Here is a tiny trained network, its code and every weight. The questions are about switching its units off for an input and a class, where a switched-off unit gives its printed mean instead of its output.

import numpy as np


def w(rows, s, z=0):
    codes = np.array(rows[::2]) - 128.0
    scale = np.full(codes.shape[1], s)
    scale[-1] = z or s
    return codes * scale


def f(y):
    return np.maximum(y, 0)


def log_softmax(a):
    a = a - a.max(-1, keepdims=True)
    return a - np.log(np.exp(a).sum(-1, keepdims=True))


def net(x, mask):
    res = np.array(x, float).reshape(1, 6) / 4 @ E
    y = f(res @ A[0][:, :-1].T + A[0][:, -1])
    res = res + np.where(mask, y, B[0][:, -1]) @ B[0][:, :-1]
    return log_softmax(res[-1] @ U[:, :-1].T + U[:, -1])


A, B = {}, {}
E = w([
[105,126,204,138,122,157],'x0',
[124,252,155,187,92,95],'x1',
[101,143,139,37,88,63],'x2',
[113,155,88,114,102,188],'x3',
[42,148,115,83,187,114],'x4',
[115,128,133,135,153,148],'x5',
],0.011)
A[0] = w([
[62,50,180,85,133,134,181],'N0',
[117,146,218,109,56,159,219],'N1',
[185,195,49,131,27,32,164],'N2',
[127,107,156,90,80,202,183],'N3',
[119,136,85,203,154,147,115],'N4',
[140,95,181,135,57,79,231],'N5',
[165,31,34,173,120,155,211],'N6',
[40,106,163,254,167,65,239],'N7',
[161,119,243,115,147,126,190],'N8',
[66,246,104,173,93,96,251],'N9',
],0.0088,0.003)
B[0] = w([
[125,111,111,94,125,74,209],'N0',
[166,204,197,93,27,119,203],'N1',
[115,87,121,218,84,141,242],'N2',
[119,114,147,44,72,125,184],'N3',
[183,178,54,100,177,154,186],'N4',
[233,132,95,156,130,39,198],'N5',
[94,49,189,52,145,213,244],'N6',
[152,183,154,103,219,136,213],'N7',
[208,190,233,54,141,52,188],'N8',
[95,255,92,194,113,158,254],'N9',
],0.0077,0.0092)
U = w([
[204,128,168,114,163,46,82],'0',
[125,63,113,123,147,244,132],'1',
[63,51,67,89,144,75,251],'2',
[146,141,152,89,60,138,75],'3',
[42,185,152,120,127,108,102],'4',
[150,146,100,216,93,103,121],'5',
[141,159,94,171,209,180,111],'6',
],0.011,0.0032)

Each question gives the input, the list of numbers given to net, and the class t.
The units are the neurons (one row each of A and B). Each row of codes is followed by its name. A weight is (code - 128) times the scale printed after its matrix; where a second scale follows, it is the last column's (A, B and U).
mask holds one flag per neuron, in row order. A switched-off neuron (its flag False) gives its mean, the last column of its row in B, instead of its output. The means were averaged over made-up inputs and are rounded, as every weight is.
A unit's drop is (log p(t) with every unit on - log p(t) with that unit switched off) / (log p(t) with every unit on - log p(t) with every unit switched off).
The circuit of an input: a set's keep is (log p(t) with only the set's units on - log p(t) with every unit switched off) / (log p(t) with every unit on - log p(t) with every unit switched off). Starting from all 10 units, units are removed one at a time, each time the one whose removal leaves the highest keep (on an exact tie, the one counted first), for as long as the keep stays at least 0.8.
units of the circuit, in order: the units of the circuit, biggest drop first
top k neurons: the k neurons with the biggest drops, biggest first
drop when u is switched off: that unit's drop, to one decimal
input [4,8,-8,0,-6,0], class 6: units of the circuit, in order	[N7]
input [7,-7,1,-2,-6,6], class 0: top 2 neurons	[N8 N5]
input [5,-2,-6,-2,-2,0], class 0: top 2 neurons	[N8 N9]
input [-4,-2,-6,4,7,-8], class 1: top 3 neurons	[N6 N9 N5]
input [-8,-3,-5,-1,5,5], class 1: top 2 neurons	[N6 N9]
input [-1,-2,-4,-5,1,-1], class 1: units of the circuit, in order	[N5 N6]
input [7,-5,-1,5,7,-1], class 2: units of the circuit, in order	[N0 N9]
input [-3,1,6,3,-7,6], class 5: units of the circuit, in order	[N2 N6]
input [1,-8,8,8,-2,1], class 2: units of the circuit, in order	[N0 N9]
input [6,-4,7,-4,5,-5], class 0: units of the circuit, in order	[N8 N5]
input [4,-3,2,-3,5,-4], class 0: top 2 neurons	[N8 N6]
input [6,6,2,-2,-6,8], class 0: top 4 neurons	[N8 N5 N7 N6]
input [-5,6,5,3,1,7], class 5: top 2 neurons	[N2 N6]
input [-5,-1,-3,-1,-5,8], class 1: units of the circuit, in order	[N6]
input [8,2,0,-2,-2,0], class 0: drop when N4 is switched off	0.0
input [-6,5,-5,-2,-1,-1], class 6: drop when N1 is switched off	0.2
input [-4,-2,6,-2,1,1], class 2: drop when N1 is switched off	0.2
input [-5,4,1,2,-2,5], class 5: drop when N6 is switched off	0.2
